Here is a tiny trained network, its code and every weight. The questions are about switching its units off for an input and a class, where a switched-off unit gives its printed mean instead of its output.

import numpy as np


def w(rows, s, z=0):
    codes = np.array(rows[::2]) - 128.0
    scale = np.full(codes.shape[1], s)
    scale[-1] = z or s
    return codes * scale


def f(y):
    return y / 2 * (1 + np.tanh(0.7978845608 * (y + 0.044715 * y**3)))


def log_softmax(a):
    a = a - a.max(-1, keepdims=True)
    return a - np.log(np.exp(a).sum(-1, keepdims=True))


def net(x, mask):
    res = np.array(x, float).reshape(1, 5) / 4 @ E
    y = f(res @ A[0][:, :-1].T + A[0][:, -1])
    res = res + np.where(mask, y, B[0][:, -1]) @ B[0][:, :-1]
    return log_softmax(res[-1] @ U[:, :-1].T + U[:, -1])


A, B = {}, {}
E = w([
[83,143,115,104,142,130,30,80,172],'x0',
[82,191,128,202,161,176,167,112,215],'x1',
[187,167,53,105,113,132,138,48,130],'x2',
[141,42,64,172,48,166,112,122,188],'x3',
[47,92,60,105,143,7,163,120,148],'x4',
],0.012)
A[0] = w([
[157,121,98,147,99,184,163,159,113,203],'N0',
[162,70,121,64,85,86,142,71,117,160],'N1',
[105,109,137,140,136,101,136,246,171,233],'N2',
[143,126,35,143,106,124,127,63,207,234],'N3',
[121,136,185,186,148,165,115,185,126,88],'N4',
[152,70,138,114,121,148,117,112,94,139],'N5',
[153,145,98,138,163,190,115,101,134,241],'N6',
[146,216,159,96,197,139,99,131,96,175],'N7',
[146,54,151,159,80,99,191,195,96,234],'N8',
[87,192,119,152,200,96,166,79,159,185],'N9',
[180,176,85,102,71,106,139,110,112,89],'N10',
[115,131,149,185,123,140,110,170,163,240],'N11',
[64,89,163,129,164,100,143,164,142,252],'N12',
[72,164,93,156,132,91,64,116,127,248],'N13',
],0.013,0.0033)
B[0] = w([
[142,159,152,67,105,135,99,135,142,189],'N0',
[70,110,108,110,104,118,171,116,111,204],'N1',
[70,186,97,62,174,85,158,138,125,202],'N2',
[170,92,115,164,147,119,212,9,86,248],'N3',
[117,122,90,129,164,80,167,145,131,198],'N4',
[123,123,130,136,80,122,154,136,156,166],'N5',
[185,125,168,169,115,118,117,148,162,195],'N6',
[189,193,174,155,123,131,91,97,165,237],'N7',
[112,180,116,91,68,144,155,134,106,233],'N8',
[120,173,124,106,66,146,203,164,89,228],'N9',
[93,74,129,119,151,144,105,136,120,180],'N10',
[154,134,103,111,108,85,161,134,142,186],'N11',
[95,120,47,72,160,96,163,139,138,207],'N12',
[147,110,86,121,113,100,130,123,108,195],'N13',
],0.013,0.016)
U = w([
[102,74,87,200,169,153,68,201,115,4],'0',
[185,124,138,209,82,159,149,38,104,177],'1',
[88,171,140,97,34,221,130,254,99,66],'2',
[50,10,70,125,138,87,153,88,92,25],'3',
[161,129,175,177,154,148,46,171,174,96],'4',
[67,157,71,60,112,47,160,159,121,242],'5',
],0.0089,0.003)

Each question gives the input, the list of numbers given to net, and the class t.
The units are the neurons (one row each of A and B). Each row of codes is followed by its name. A weight is (code - 128) times the scale printed after its matrix; where a second scale follows, it is the last column's (A, B and U).
mask holds one flag per neuron, in row order. A switched-off neuron (its flag False) gives its mean, the last column of its row in B, instead of its output. The means were averaged over made-up inputs and are rounded, as every weight is.
A unit's drop is (log p(t) with every unit on - log p(t) with that unit switched off) / (log p(t) with every unit on - log p(t) with every unit switched off).
The circuit of an input: a set's keep is (log p(t) with only the set's units on - log p(t) with every unit switched off) / (log p(t) with every unit on - log p(t) with every unit switched off). Starting from the 12 units with the biggest drops (on a tie, the unit counted first), units are removed one at a time, each time the one whose removal leaves the highest keep (on an exact tie, the one counted first), for as long as the keep stays at least 0.8.
circuit, biggest first: the units of the circuit, biggest drop first
unit that matters most: the unit with the biggest drop
k most important neurons: the k neurons with the biggest drops, biggest first
drop of u: that unit's drop, to one decimal
input [2,0,2,-1,2], class 1: unit that matters most => N2
input [5,-6,-1,6,-2], class 3: circuit, biggest first => N7, N9
input [-7,5,-1,-2,-5], class 2: 3 most important neurons => N3, N12, N0
input [-6,-3,5,-5,1], class 2: circuit, biggest first => N3, N12, N2
input [0,7,-1,5,1], class 1: 2 most important neurons => N3, N1
input [2,5,5,-8,-4], class 1: 2 most important neurons => N7, N9
input [4,-5,0,8,0], class 3: 2 most important neurons => N7, N1
input [-8,-5,-2,8,1], class 2: 2 most important neurons => N8, N3
input [-1,-8,6,7,-3], class 3: 3 most important neurons => N1, N10, N7
input [-7,2,5,-8,2], class 2: 2 most important neurons => N3, N9
input [5,3,-4,8,3], class 3: drop of N3 => 0.4
input [-7,8,-6,-4,-7], class 5: drop of N4 => 0.8
input [2,3,3,-3,4], class 1: drop of N12 => 0.1
input [-8,5,-6,-7,-7], class 5: circuit, biggest first => N4
input [-6,4,4,-3,1], class 2: 2 most important neurons => N3, N9
